[[104 152 140 149 138]
 [116 140 152 137 150]
 [117 139 127 141 126]
 [121 134 147 132 146]
 [152 104 116 107 117]]
->
[138 137 127 134 152]

[[150 122]
 [142 118]]
->
[122 142]

[[120 139 129 128]
 [126 128 126 127]
 [120 144 137 106]
 [117 113 127 146]]
->
[128 126 144 117]

[[131 119 139 127 128]
 [140 123 135 135 116]
 [113 126 124 105 151]
 [132 128 120 130 124]]
->
[128 135 124 128]

[[127 107]
 [112 134]]
->
[107 112]

[[129 120]
 [121 121]
 [124 130]
 [126 142]
 [106 152]]
->
[120 121]
---
[[134 129 127 121 119]
 [126 137 138 145 149]]
->
[[129 127 121 119 134]
 [137 138 145 149 126]]

[[130 140 131 107 145 125 120 134 119 139 105 119 119]
 [147 118 134 142 133 121 127 117 127 123 145 106 121]
 [146 120 131 145 127 126 119 133 140 108 132 133 139]]
->
[[140 131 107 145 125 120 134 119 139 105 119 119 130]
 [118 134 142 133 121 127 117 127 123 145 106 121 147]
 [120 131 145 127 126 119 133 140 108 132 133 139 146]]

[[147 119 138 133 132]
 [152 134 114 115 128]
 [118 127 106 136 128]
 [107 157 149 123 130]
 [142 117 138 131 129]
 [101 146 156 122 148]
 [118 127 109 137 129]
 [136 112 143 142 127]
 [117 128 109 135 130]
 [114 126 105 134 127]]
->
[[119 138 133 132 147]
 [134 114 115 128 152]
 [127 106 136 128 118]
 [157 149 123 130 107]
 [117 138 131 129 142]
 [146 156 122 148 101]
 [127 109 137 129 118]
 [112 143 142 127 136]
 [128 109 135 130 117]
 [126 105 134 127 114]]

[[125 127 121]
 [121 145 132]
 [139 115 131]
 [112 122 125]
 [130 140 134]
 [115 137 123]
 [118 129 131]
 [125 102 128]
 [135 119 131]
 [121 124 130]]
->
[[127 121 125]
 [145 132 121]
 [115 131 139]
 [122 125 112]
 [140 134 130]
 [137 123 115]
 [129 131 118]
 [102 128 125]
 [119 131 135]
 [124 130 121]]

[[135 133 148 128 105 127  98 143 128 149]
 [147 138 131 133 110 133 123 139 134 131]
 [141 117 144 120 138 157 145 138 141 112]
 [142 140 138 138 109 141 120 140 139 133]
 [144 142 136 134 112 139 121 139 138 133]
 [149 140 129 133 109 131 122 140 137 135]
 [132 123 149 140 107 115 144 117 130 116]
 [125 127 147 139 106 116 145 112 128 121]
 [137 128 148 131 106 127 100 144 128 145]]
->
[[133 148 128 105 127  98 143 128 149 135]
 [138 131 133 110 133 123 139 134 131 147]
 [117 144 120 138 157 145 138 141 112 141]
 [140 138 138 109 141 120 140 139 133 142]
 [142 136 134 112 139 121 139 138 133 144]
 [140 129 133 109 131 122 140 137 135 149]
 [123 149 140 107 115 144 117 130 116 132]
 [127 147 139 106 116 145 112 128 121 125]
 [128 148 131 106 127 100 144 128 145 137]]

[[138 124 129]
 [126 136 122]
 [117 134 128]
 [122 119 128]
 [118 146 132]
 [107 140 130]
 [100 137 131]
 [140 108 124]
 [130 130 119]
 [120 133 129]
 [132 132 124]
 [136 130 130]]
->
[[124 129 138]
 [136 122 126]
 [134 128 117]
 [119 128 122]
 [146 132 118]
 [140 130 107]
 [137 131 100]
 [108 124 140]
 [130 119 130]
 [133 129 120]
 [132 124 132]
 [130 130 136]]

[[121 121 130 131 109 127]
 [132 128 125 128 128 125]
 [130 133 118 129 129 127]
 [140 127 124 129 123 130]
 [151 127 126 134 125 126]
 [126 139 121 131 139 126]
 [141 135 117 131 141 123]
 [109 127 133 124 124 129]
 [117 133 140 128 130 126]
 [126 131 126 128 135 128]
 [128 128 137 129 128 128]
 [128 125 133 128 129 128]]
->
[[121 130 131 109 127 121]
 [128 125 128 128 125 132]
 [133 118 129 129 127 130]
 [127 124 129 123 130 140]
 [127 126 134 125 126 151]
 [139 121 131 139 126 126]
 [135 117 131 141 123 141]
 [127 133 124 124 129 109]
 [133 140 128 130 126 117]
 [131 126 128 135 128 126]
 [128 137 129 128 128 128]
 [125 133 128 129 128 128]]
